Each row is shifted at random along 7 fixed directions that mean nothing.
Known rows, with every way that one mark hangs from another:
(J (M (T P)) (S (V (Z D)))): |   28 |  163 |  -75 |  -39 | -211 | -358 |  -40 |   -9 | -279 |   57 | -310 |  -95 |  120 | -129 |  338 | -281 |   63 |  358 |   -1 |   29 | -145 |  153 |  237 | -206 | -223 |   35 |   26 |  139 |   14 |   10 |  208 |  505 | -301 |   39 |  142 |  205 |  -15 |   62 | -386 |  100 |  111 |
(T M (P (L D) (Z (S J))) V): | -180 |  209 | -152 | -124 |  184 | -137 |  181 |  240 | -169 |  191 |   74 | -125 | -297 |  -68 |  149 |  384 |  299 |  -56 |   12 |  -35 |  117 |  249 | -234 | -128 | -273 |   80 |   85 |  145 |  123 |  -53 |   57 |  166 | -225 |   67 |  235 |  -18 |  229 |  363 |   -8 |  230 | -128 |
(Z D J (P V)): |   27 | -113 |  -13 | -294 |   59 |  -36 |  148 |   61 |  111 |   83 | -480 |  -47 | -367 |   82 | -177 |  -70 |  284 | -153 |   17 |   32 | -234 |  375 |  307 |  172 |  234 | -243 | -114 |    6 |  136 | -205 |  -76 |  114 |   45 |  109 | -248 |  275 | -511 | -330 |  207 |  102 | -213 |
(V (J (M (T P)) S)): |   24 |  141 |   25 |  182 |  182 |  121 | -240 |  -71 | -495 |   12 |  225 | -104 |  159 |   77 |    3 |   56 | -224 |  331 | -179 | -169 |  166 | -165 | -170 |  -96 | -271 |  143 |   61 |  110 |  -30 |  127 |   22 |   70 |  192 | -271 |  248 | -173 |   64 |  415 | -328 |  -18 |   74 |
(S (J (M T)) (V (Z (P L)))): |   96 | -182 |  -19 |  179 |    7 | -215 |  479 | -390 |  167 |  210 |  290 |  408 |  521 |   61 |   29 |  197 |   21 | -222 |  166 |  -69 | -127 |  216 |  173 |  -58 |  250 |  -50 | -175 | -454 | -338 |   16 |  181 |  -50 | -104 | -209 |   72 |  108 |   10 | -493 |  309 | -202 |  174 |
(S (J (M T)) V): |  179 |  594 |  283 | -343 |  167 | -211 |  122 |  286 |  -25 |   20 | -510 | -306 | -412 |  -34 |  155 |  -70 |  303 |  244 |   34 | -314 |  -74 |  240 |   91 | -269 | -143 |  -30 |   20 |  -27 |  119 | -390 |  179 |  601 |  -55 |  -30 |   23 |  309 | -136 |   24 | -159 |  352 |  265 |
(L (D S T) (P (V (J M)) Z)): |   -7 |  508 |  309 |  189 |  155 |  194 |  -30 |   61 |  -24 | -354 |  223 |    9 | -312 | -310 |  245 | -126 |  345 | -382 |  179 | -174 |  220 | -203 | -345 |   77 |    5 | -147 |  -13 | -101 |  117 | -180 |   32 | -267 |   60 |  221 |  154 | -171 |  259 |  424 |   -9 |   44 | -193 |
(P L V (Z J)): | -113 | -179 |  333 |  256 |  106 |   51 |  -59 |  -62 | -373 |  299 |  177 |  -88 |   59 |    2 |  -19 |  581 |   80 | -175 |  135 | -386 |  169 | -180 |  -17 |    4 |  284 |  -72 |  -67 | -385 | -172 |   37 |   21 | -175 |  260 | -226 |  -74 |  106 |  183 |  100 |  104 |   26 |  353 |
(L D P Z): |   31 |  -80 | -111 |  297 |  -42 |  294 |  297 | -270 |  -37 | -178 |  -77 |  176 | -410 |  300 |  -46 | -230 |  -55 | -312 |   11 |   46 |  126 |  -58 |  -59 | -311 | -211 | -175 | -144 |  253 | -204 |  584 | -112 | -247 | -110 |  110 |  343 |  -63 | -248 |   29 | -270 | -196 | -408 |
(Z (D L (M (T P V))) (S J)): |  -16 |  737 |   95 | -276 |  292 |  -19 |   27 |  142 |  301 | -299 |  -50 |  -44 | -469 | -294 |  -67 | -132 |  417 | -287 |   16 |    0 |   46 |   62 | -338 |  117 | -124 | -146 |    4 |   40 |  163 | -478 |   11 |  -97 |  -15 |  122 |  -95 |  -23 |  -97 |  317 |    2 |  161 | -285 |
(L (D M) (Z J (P V) S)): |  -24 |  412 |  133 |  -71 |   89 |  200 | -211 |   -1 |  -18 | -382 | -428 | -138 | -706 |   10 | -101 | -149 |  230 | -374 |  -73 |  -52 |  169 |  -24 |  -30 |  -66 | -313 | -257 | -100 |  282 |   52 |   96 | -143 | -125 |  162 |  107 |  179 |  -35 | -474 |  297 | -503 |   94 | -428 |
(Z (D (M V) T) P (S J)): |   74 |  157 |  -78 | -148 |  157 | -118 |  148 |   34 |   73 | -128 |  138 |   13 | -184 |  -42 | -101 |  187 |  185 |  -39 | -136 | -151 |   59 |  163 | -260 | -230 | -193 |  -59 |  -78 |   84 | -113 |    1 |   -7 |   81 |  -24 |    6 |  173 |   10 | -185 |  -63 | -245 |  -16 | -225 |
(D L M (S J) (T P) (V Z)): |  185 |  555 |  309 | -514 | -228 | -218 |  332 |  224 |  457 | -254 | -146 |  -90 |  -31 |   75 |   82 |  507 |  303 |  -30 |  114 |  -60 | -158 |  127 | -300 | -708 | -182 |  162 |   49 |   63 | -145 | -209 |   49 |   15 | -359 |   81 | -228 |    8 |  137 | -435 |    7 |   75 |  301 |
(M (T D) (V Z)): |  -67 | -389 | -488 |  228 |  195 |    2 |   98 |  -90 |  194 |  265 |  702 |  253 |  203 |  -12 |  -47 |  -92 | -294 |  242 |  -59 |   46 |   64 | -216 | -396 |  -16 |  -14 |  280 |   49 |   23 |  -47 |    0 |  -11 |   13 |  -64 |   53 |  127 | -243 |  448 |  116 |  261 |  -79 |  -42 |
(D (L (P Z)) (M T) (S J V)): |  248 |  170 |   27 | -275 |  127 |  139 |  153 | -106 |  536 | -344 |  166 |  134 |   86 |  225 | -366 |  309 | -129 | -330 | -178 |  -10 |   57 |  -54 | -350 | -306 | -194 |   68 |  -80 |   80 | -181 |   79 | -183 | -312 |  106 | -144 |    5 | -359 |  -55 | -276 |    6 | -125 | -102 |
(T (D L M S) V): |   34 | -250 | -172 | -125 |  -34 |  152 |  -64 |  131 |  310 | -172 |   76 |  125 |  259 |  160 | -407 |  186 | -157 | -227 | -188 |  302 |  -51 |  149 |  -49 |  117 |  -20 |   -5 |   -9 |   91 |   -5 |  218 |  -80 | -352 |   -7 | -122 | -247 | -207 |  -52 | -191 |  180 | -151 | -228 |
(P (L D (M T)) V (Z (J S))): | -226 | -565 |  -82 |  427 |  -82 |  -10 | -103 | -170 |   68 |   69 |  526 |  267 |  462 | -287 |  235 |   33 | -166 |  -94 |   92 |  165 |  100 |  -91 |  -89 |  490 |  261 |  110 |  -18 |  -82 |   39 |  187 | -152 | -219 |    1 |  173 |   76 | -202 |  406 |  177 |  358 | -188 | -132 |
(M (T D P) (V J)): |  -18 |   70 |   -5 |  -42 |   17 | -151 | -287 |  346 |  144 |   56 | -146 |  -95 | -115 | -211 |   84 | -277 |   -8 |  167 |    2 |   57 |  -44 |  -74 |  199 |  227 |   42 |  -24 |   70 |  -67 |  204 | -231 |  192 |  339 |   24 |  115 |  -70 |   91 |   37 |   56 | -144 |  110 |   68 |
(J (M T) S): |   73 | -194 | -187 |  -63 | -299 | -303 |   43 | -198 |  -89 |  156 | -429 |  -50 |  281 |   82 |   52 | -419 | -104 |  355 |  -18 |  262 | -339 |  265 |  375 | -119 |   84 |  -47 |  -37 |  158 |  -66 |  250 |   56 |  263 | -286 |  -51 | -238 |  243 | -179 | -144 |  -53 |  -34 |   94 |
(V (Z (S J))): | -194 |   50 | -193 |  -65 | -222 |  -23 |   67 | -345 |  -64 |  -24 |  -59 |   97 |   30 |  -89 |  151 | -293 | -109 |  121 |   54 |  299 |   59 | -107 |   44 |  234 | -106 |  222 |  115 |  185 |   36 |  -64 |  -95 |  -56 | -100 |  164 |  108 |  -24 |  -41 |   61 |   30 |   23 | -116 |
(Z J (P L)): | -173 |  111 |   -4 |   39 |  101 |  -53 |  297 | -185 |   28 |   40 |  267 |  179 |  -95 | -220 |  178 |   -7 |  251 | -105 |  163 |   -8 |   21 |   83 | -224 |  188 |  130 |   12 |   -3 |  -73 |   32 | -343 |  -66 | -122 | -143 |  138 |   37 |   67 |   15 |  106 |  347 |   -7 | -183 |
(J (M T V)): | -314 |  628 |   18 |  326 |  -82 |   24 | -664 | -312 | -140 | -459 |  436 |  182 |  203 | -442 |  174 | -291 | -268 |  -27 | -143 |   59 |  516 | -691 | -445 |   55 | -581 |  261 |    0 |   96 | -143 |  -56 |  115 | -168 |    8 | -185 |  320 | -331 |  160 |  782 | -760 |  -87 | -207 |
(T (D (L M Z) S V)): |  174 | -267 |  399 |  166 |  144 |  165 | -293 |  825 | -120 | -157 |  -80 | -311 |  -25 | -199 |  177 | -124 |   89 |  102 |   36 | -249 |  -34 |  147 |  286 |  495 |  320 | -359 |  162 | -209 |  415 |  -89 |   32 |  128 |  220 |  234 |   -9 |  142 |  181 |   39 |  150 |    9 |  168 |
(V (J (M T) S) Z): | -144 |  177 |   -5 |  602 |  134 |  184 | -196 | -554 | -493 |  -10 |  833 |  305 |  551 |  -84 |   97 |   99 | -292 |   39 |    2 | -112 |  345 | -505 | -358 |   15 | -207 |  224 |   -4 | -189 | -296 |  133 |  110 | -395 |  205 | -355 |  382 | -364 |  320 |  503 | -232 | -251 |   76 |
(D M S T (V J Z)): |   52 |  407 |   94 | -337 | -220 |  -16 |   25 |   18 |  230 | -249 |  123 |  -81 |   38 |   97 |   23 |  382 |  -32 |  227 |  -56 |   31 |   67 | -146 | -501 | -589 | -344 |  460 |   95 |  281 | -122 |  -35 |  -79 |  -48 | -145 |    7 |  -80 | -247 |  223 |  -97 | -128 |   77 |  162 |
(M (T D) (V (J S) Z)): |   65 |    3 | -164 |  -68 |   80 |   16 | -168 |  -96 |  274 |  151 | -191 |   42 |  -87 |  115 | -324 | -262 |  -99 |  -60 |  -11 |  165 | -160 | -127 |  186 |   72 |  140 |  -50 |  -55 |  -73 |   -5 |  -90 |   80 |  -19 |  181 | -101 | -309 |  -35 | -143 |  -87 |   43 |   47 |   53 |
(V (J (M T)) (Z (P L))): |  -63 | -134 |   -5 | -101 | -215 |   24 | -211 | -153 |   -3 |   37 | -266 |  -23 |  177 |  -71 |  213 | -414 | -181 |  168 |   86 |  288 | -121 |  -86 |  481 |  563 |  165 |  128 |  117 |   13 |  282 | -222 |  -97 |  117 |  152 |  175 |   -6 |    5 | -114 | -122 |  207 |   34 |   81 |
(M (T (P L) (V (J S) (Z D)))): |  -14 |  223 |   50 |  -10 |  159 |   -3 | -155 |  137 | -130 |   74 |  -17 | -119 | -222 |  -42 |   13 |   -4 |   16 |   53 |  -37 | -117 |   87 | -140 |  -44 |   -6 | -139 |   20 |   53 |    7 |   69 | -109 |   95 |  171 |  121 |  -38 |   92 |  -16 |   36 |  211 | -236 |  119 |   72 |
(D L S (T (M (V J Z)) P)): | -202 |  153 |   11 |  -75 | -545 | -334 |  -85 |  142 |  198 | -315 |  223 |  126 |  451 | -396 |  546 |   38 |  -94 |  348 |   58 |  353 |   58 | -136 | -183 |  -22 | -335 |  437 |  230 |  246 |   31 |  -66 |   91 |  152 | -523 |  350 |  148 | -106 |  352 |  -70 | -221 | -108 |   61 |
(T (D L (M (V Z))) P): |  -50 |  578 |  252 | -436 | -357 |  -62 | -435 |  369 | -124 | -296 | -879 | -375 | -449 |   42 |    0 |   29 |   88 |  -42 | -112 |  125 |   78 | -153 |  369 | -241 | -503 |  -44 |   70 |  246 |   81 |   23 |  170 |  275 |  -93 |  -21 |   10 |  168 | -404 |    7 | -859 |  187 |   46 |
(T (P L V Z)): | -143 | -203 |  156 |  174 |  -33 |   95 | -238 |   43 | -502 |   83 |  128 | -104 |  142 |  -32 |   96 |  376 | -142 | -101 |  -41 | -195 |  282 | -254 |   75 |  162 |  -38 |   26 |   62 | -133 |  -10 |  146 |   -3 |  -74 |  191 | -126 |  245 |  -53 |  169 |  179 | -205 |  -12 |  121 |
(P L (V (Z (J M S)))): | -222 | -274 | -135 |   96 | -116 |   -6 |    3 | -187 | -185 |  208 |  228 |   53 |  282 |  -84 |  215 |  129 | -138 |  175 |   61 |   96 |   28 |  -86 |  -90 |  212 |   79 |  311 |  110 |   74 |   92 |  -98 | -150 |  -27 |  -49 |   77 |   19 | -105 |  309 |  134 |  343 |   46 |   85 |
(M (T D (P (L Z))) V): | -248 |  559 |   12 |  169 |  -79 | -132 | -354 |  -57 |  153 | -240 |  128 |  158 | -180 | -377 |  103 | -160 |   42 | -283 |   22 |   91 |  298 | -479 | -239 |  -51 | -346 |   38 |  -39 |  -22 | -138 |  -99 |  248 |  -60 | -138 |   -5 |  124 |  -97 |   86 |  422 | -610 |   -9 | -166 |
(T D (M V)): |  -67 | -390 | -268 | -160 | -207 | -258 |   16 |  436 |   -3 |  280 | -306 | -181 |   50 |    3 |  156 | -123 |  -41 |  487 |  -30 |  267 | -208 |  362 |  347 |   98 |   36 |   99 |  133 |  166 |  235 |   92 |  106 |  504 | -325 |  185 |  -77 |  251 |   59 | -143 |  116 |  119 |   74 |
(D L S (V Z)): |  -81 |  426 |  297 | -129 | -312 |  214 | -451 |   -5 |   -7 | -517 | -170 |  -65 |   10 |  -32 |  -79 |  103 | -189 | -127 | -103 |   57 |  252 | -486 | -129 | -103 | -370 |  173 |   89 |  169 |  -73 |  -32 |  -63 | -277 |  115 |  -58 |  -47 | -198 | -101 |   25 | -542 |  -34 |   52 |
(V (J (M (T D)) S) (Z P)): |    7 | -273 | -299 |  136 |   82 |  -80 |  323 | -263 |  -87 |  342 |  334 |  192 |  356 |  -43 |  240 | -255 |   28 |  248 |  182 |  149 | -254 |  200 |   77 |  261 |  301 |  100 |   73 |  -97 |  138 | -213 |    6 |   28 | -111 |  140 |   37 |  -28 |  265 |  -35 |  633 |  -38 |   37 |
(V J (Z (P (L D)))): | -110 |  376 |  149 |  146 |  206 |  340 |  -37 | -242 | -319 |  -13 |  263 |   21 | -232 |   -3 |   56 |   79 |   28 | -149 |   96 | -162 |  280 | -406 | -203 |  121 |  -89 |  112 |   60 | -112 |   26 | -247 |  -26 | -255 |  300 |  -67 |  269 | -178 |   65 |  327 |   -9 |   50 |   13 |
(Z (D S T V) (P L)): |  173 | -268 |  103 |  -42 |   89 |   72 |  125 |  226 |   -4 |  -56 |  142 |  -33 |   -9 |  108 | -155 |  331 |   57 |  -79 |  -91 | -237 |  -27 |  102 | -106 | -130 |  123 | -120 |  -51 |  -68 |  -64 |  107 |  -58 |  -27 |   96 |    1 |  -17 |   37 |  -56 | -331 |   34 | -104 |    0 |
(J M (V (Z P S))): |  -42 | -257 |  -65 |  186 |  -23 |  124 | -384 | -264 | -195 | -120 |  -54 |  148 |  486 |  -80 |  -22 | -408 | -166 | -216 |  -50 |  136 |  -81 |   41 |  408 |  609 |  160 | -191 |  -43 | -115 |  153 |  -64 |  -81 | -238 |  230 | -107 |  -49 |  -81 | -185 |  103 |  164 | -118 | -170 |
(P L (Z (J S))): | -238 |  433 |  275 |  135 |  -46 |   40 | -164 | -365 | -239 |  -97 |   14 |   46 | -109 | -194 |   34 |  132 |  154 | -304 |  134 |  -35 |  246 | -358 | -174 |   38 |  -70 |   -3 |  -53 | -108 | -178 |  -71 |   22 | -346 |   62 | -139 |  -48 |   -2 |  -12 |  421 | -204 |   13 |    4 |

Rows:
|   25 |  172 |  118 | -106 | -155 |  139 | -496 |   54 |  -71 | -380 | -455 | -139 | -175 |   69 | -138 | -248 | -185 |  -45 | -225 |  136 |  120 | -180 |  171 |   -3 | -367 |  -54 |  -44 |  296 |   32 |  294 |  -57 |   39 |  136 |  -61 |   61 |  -79 | -375 |  160 | -636 |  -22 | -217 | : (L (D (M (T (P (Z (J S V)))))))
|   18 |  387 |  258 |  100 |   12 |  -51 | -128 |  -52 | -212 | -253 |  -36 |   18 |  -35 |  -63 | -157 |  296 |   94 | -238 | -124 | -219 |  255 |  -44 |   -5 | -196 | -261 | -173 | -158 | -165 | -335 |  217 |  209 |  -52 |  141 | -318 |  197 |  107 | -337 |    3 | -710 | -100 |  -46 | : (Z (D M) (S J V))
| -200 |  336 |   20 | -325 | -625 | -107 | -418 |  -30 |    7 | -378 | -406 | -117 |  130 |  -79 |  215 |  -91 | -260 |  416 | -163 |  402 |  106 | -150 |   -3 | -174 | -537 |  516 |  132 |  537 |   63 |   65 |  -71 |  216 | -262 |   68 |  -26 | -101 | -100 |   51 | -548 |   87 |  -73 | : (D M (V (J S)))
| -242 |  216 |  -31 |  141 |   -5 |  178 | -131 | -552 | -244 |    7 |  271 |  174 |  116 |   11 | -141 |  284 |  -76 | -280 |    8 |   44 |  286 | -371 | -334 |  -43 | -122 |  233 |  -58 |  -18 | -207 |   27 |  -49 | -484 |  133 | -255 |  -30 | -284 |  136 |  364 |  -35 |    6 | -101 | : (P (V (J S)) Z)
|   57 | -151 | -290 |  -72 |  429 |  109 |  -57 |  -53 |  103 |   11 |  169 |   75 |  137 |  -27 | -118 | -418 |  -28 |  177 | -134 |   90 | -232 |  305 | -217 |  399 |   93 |   19 |   41 |  238 |  362 | -351 | -277 |  -29 |   88 |   48 | -194 | -219 |   31 |  387 |  638 |   84 | -317 | : (Z (J (M T) S V))
|   -1 |  -23 |  -47 |  -70 |  179 |   -3 |  150 |  109 | -332 |  226 |   27 | -183 | -147 |  -44 |  201 |    3 |  168 |  252 |   38 | -213 |  -46 |  184 |  -51 |   55 |  111 |   37 |   99 |   18 |  244 | -317 |  -46 |  236 |   -1 |   97 |   89 |   89 |  136 |  141 |  280 |  208 |   39 | : (Z (P (V (J M S))))
|   14 | -679 | -574 |   -2 |  313 |  119 |  286 |  -12 | -122 |  465 |  506 |    4 |   35 |  287 |  -67 |  163 | -295 |  543 | -167 | -135 |  -46 |   72 | -357 | -131 |  -45 |  363 |  141 |  290 |  136 |  -42 | -297 |  217 |   30 |   89 |  230 | -211 |  322 |   35 |  478 |   84 |  -12 | : (M (V (Z (J S) (P L))))
|  -54 | -228 | -159 | -164 | -248 |   14 | -237 |  101 |  290 | -176 | -207 |   31 |   67 | -141 |  120 | -461 | -229 |  186 |  -39 |  327 |  -67 | -108 |  236 |  433 |   -8 |  162 |  141 |  204 |  298 | -178 | -132 |  153 |  -16 |  347 |  -30 |  -63 |  -35 | -159 |   91 |   24 | -118 | : (M (V (Z (D (L P) (S J) T))))
|  142 |  129 |   65 |  153 |  250 |  139 |  153 |  149 |  245 | -137 |  230 |   60 | -196 |  -19 |  -43 |  -40 |  156 | -284 |   65 | -112 |   49 |   24 | -169 |  -49 |   79 | -229 |  -62 | -145 |  -14 |   70 |   31 | -175 |   62 |   60 |  125 | -115 |  111 |   74 |   91 |  -66 | -109 | : (L (D (S J) (T P)) (M (V Z)))
|   33 | -239 |  243 |  147 | -313 | -203 | -612 |  258 |  -89 |  -41 | -438 | -145 |  176 | -113 |    0 | -251 | -301 |   87 |  -89 |  -44 |   34 | -232 |  704 |  199 |   69 | -253 |  -43 | -248 |  -80 |  245 |  258 |  332 |  195 | -129 |  -29 |  280 | -304 | -260 | -730 | -108 |  281 | : (M (T P) V)
|  179 |    5 |  225 |   38 | -182 | -193 |  175 |  194 | -111 |   80 |  -39 | -109 |   68 |  181 |  -27 |  478 |    3 |  275 |  -38 | -274 |  -19 |   20 |    1 | -711 | -110 |    2 |  -92 | -105 | -398 |  361 |  253 |  278 | -158 | -197 |   27 |  281 |  -62 | -440 | -494 | -121 |  404 | : (Z (D L (M T) (S (V J))))
|   63 |  253 |  -56 | -158 |  342 |  203 | -233 | -122 |  -19 |  -74 | -112 |  -65 | -357 |  291 | -552 |  135 | -109 | -309 | -276 | -118 |  173 | -176 | -202 | -219 | -326 |  -92 | -109 |  143 | -138 |  149 |  -80 | -194 |  337 | -357 |  -18 | -227 | -319 |  254 | -411 |   64 | -198 | : (M (T (P (Z (J S))) V))
| -151 |  571 |  209 |  187 |  148 |  192 |   72 |   -9 | -186 | -106 |  162 | -100 | -492 | -143 |  167 |   20 |  203 | -140 |  108 | -175 |  309 | -294 | -436 | -175 | -173 |   13 |   13 |   21 |  -29 |  -50 |   17 | -133 |  -49 |    4 |  204 |  -23 |  185 |  576 | -157 |   95 |  -55 | : (P (L D M))
|  137 | -147 |  101 |   44 |  231 |  148 | -306 |  432 | -120 |  -67 |  280 | -265 |  115 | -124 |  -27 |   49 | -121 |  221 | -129 | -266 |  127 | -105 | -120 |  202 |  126 |  -51 |  143 | -134 |  220 | -136 |  -60 |   15 |  294 |  -37 |   54 | -112 |  304 |  192 |   94 |   54 |  169 | : (D (M V) S)
|   90 |   72 |  375 |   16 |  -74 |  194 | -165 |  188 |  195 | -364 |   87 |  -18 |  102 |   91 | -104 |  211 | -159 | -100 |  -87 | -138 |  105 | -153 | -187 | -156 |  -87 |    7 |  -14 |    0 |  -91 |  135 | -104 | -211 |   96 |  -93 | -110 | -129 |  -14 |  -98 | -133 | -147 |   93 | : (D (L M) T V)
|   77 |  278 |  212 |  321 |   58 |   80 |  133 |  206 |  -29 | -174 |   52 |  -76 | -494 |  -10 |  201 | -107 |  173 | -111 |   66 | -294 |  187 |  -68 | -163 | -456 | -174 | -239 | -116 |   -1 | -136 |  326 |  121 |  110 | -110 |   93 |  359 |   75 |    9 |  190 | -479 |  -56 |  -85 | : (L (D T) (M V) P)
|   41 |  394 |   26 |  132 |   98 | -101 |  351 | -325 |  154 |  258 |  -77 |   69 | -438 |  225 | -257 |  138 |  257 | -373 |  162 | -215 |    3 |  -87 |  -65 | -719 |   63 | -275 | -294 | -301 | -516 |  183 |  246 | -129 |  -81 | -319 | -108 |  233 | -216 | -111 | -278 |  -15 |  155 | : (L (M T (V (Z D P))))
|   92 |   64 |   12 | -128 |   53 |    3 | -167 |  106 |    3 | -120 |  -98 | -108 |   75 |  -50 |  -33 | -148 |  -92 |  109 |  -92 |   18 |   12 |  -21 |   84 |  176 |  -36 |   -7 |   88 |   29 |  117 |  -89 |  -22 |   71 |  130 |   -7 |   34 |  -57 |  -26 |   25 |  -64 |   42 |   42 | : (D (S (J (M (T P) (V Z)))))
|  -69 |  -37 | -208 |  190 |  -31 |  -35 |  268 | -235 |  246 | -120 |  285 |  348 |   96 | -100 |  100 | -165 |   65 | -191 |  101 |  189 |   -3 |   67 | -228 |   -4 |  -14 |    6 |  -64 |   63 | -105 |   89 |  -13 | -234 | -286 |  169 |   74 |  -84 |  113 |   24 |  188 | -161 | -308 | : (L (Z (D (S (J (M (T P)))) V)))
|  -78 |   27 |  115 |  364 |  158 | -121 |  126 |  113 | -238 |  234 |  359 |   71 |  267 | -338 |  328 | -105 |  275 |  110 |  263 | -138 |  -81 |  233 |   13 |  312 |  387 | -134 |   50 | -403 |  131 | -323 |  242 |   15 | -112 |    9 |  -98 |  189 |  383 |  253 |  472 |   33 |  156 | : (T (V (J M S)))
|  -13 |  198 |  -60 |   -3 |  320 |  174 |  197 |  -76 |  169 | -151 |  224 |  174 | -199 | -150 | -205 |  -94 |  238 | -392 |   21 |  -20 |   19 |   66 | -289 |  289 |  141 | -180 |  -45 |  -98 |   82 | -331 |  -70 | -345 |   90 |   56 | -110 |  -66 |  -57 |  143 |  349 |    2 | -332 | : (Z (D L) (S V))
|   33 | -401 | -356 |  -49 |   44 |   22 |  485 | -134 |   95 |  331 |   74 |  109 |  -32 |  347 | -231 |  178 |   -1 |  -17 |    3 |   70 | -184 |  305 |  -23 | -240 |  118 |    5 |  -55 |   63 | -121 |  199 |  -87 |  -85 | -135 |  -22 | -103 |   52 |  -34 | -323 |  371 |  -31 |  -59 | : (T (V (Z (D (L P) M) S)))
| -204 |  734 |  330 | -199 | -122 |  -26 | -230 | -138 | -157 |  -36 | -382 | -252 | -559 |  -73 |  -31 |  379 |  283 | -314 |   84 | -163 |  282 | -443 | -215 | -436 | -249 |   88 |  -89 |   -3 | -185 | -105 |   94 |  -60 |   29 | -152 | -134 |   88 |  -28 |  330 | -504 |  281 |  165 | : (P L V (Z (D (M T))))
|  -38 | -433 | -171 |  -65 |  159 |  165 |  165 |  -61 |   20 |  179 |  132 |   52 |   18 |  -12 |   89 | -247 |  -50 |   80 |   88 |   92 | -118 |   99 |  128 |  609 |  327 |   42 |  137 |  -14 |  350 | -341 | -277 |  -55 |  159 |  271 |   35 |  -47 |   55 |  -64 |  722 |   42 |  -93 | : (V (Z J (P L)))
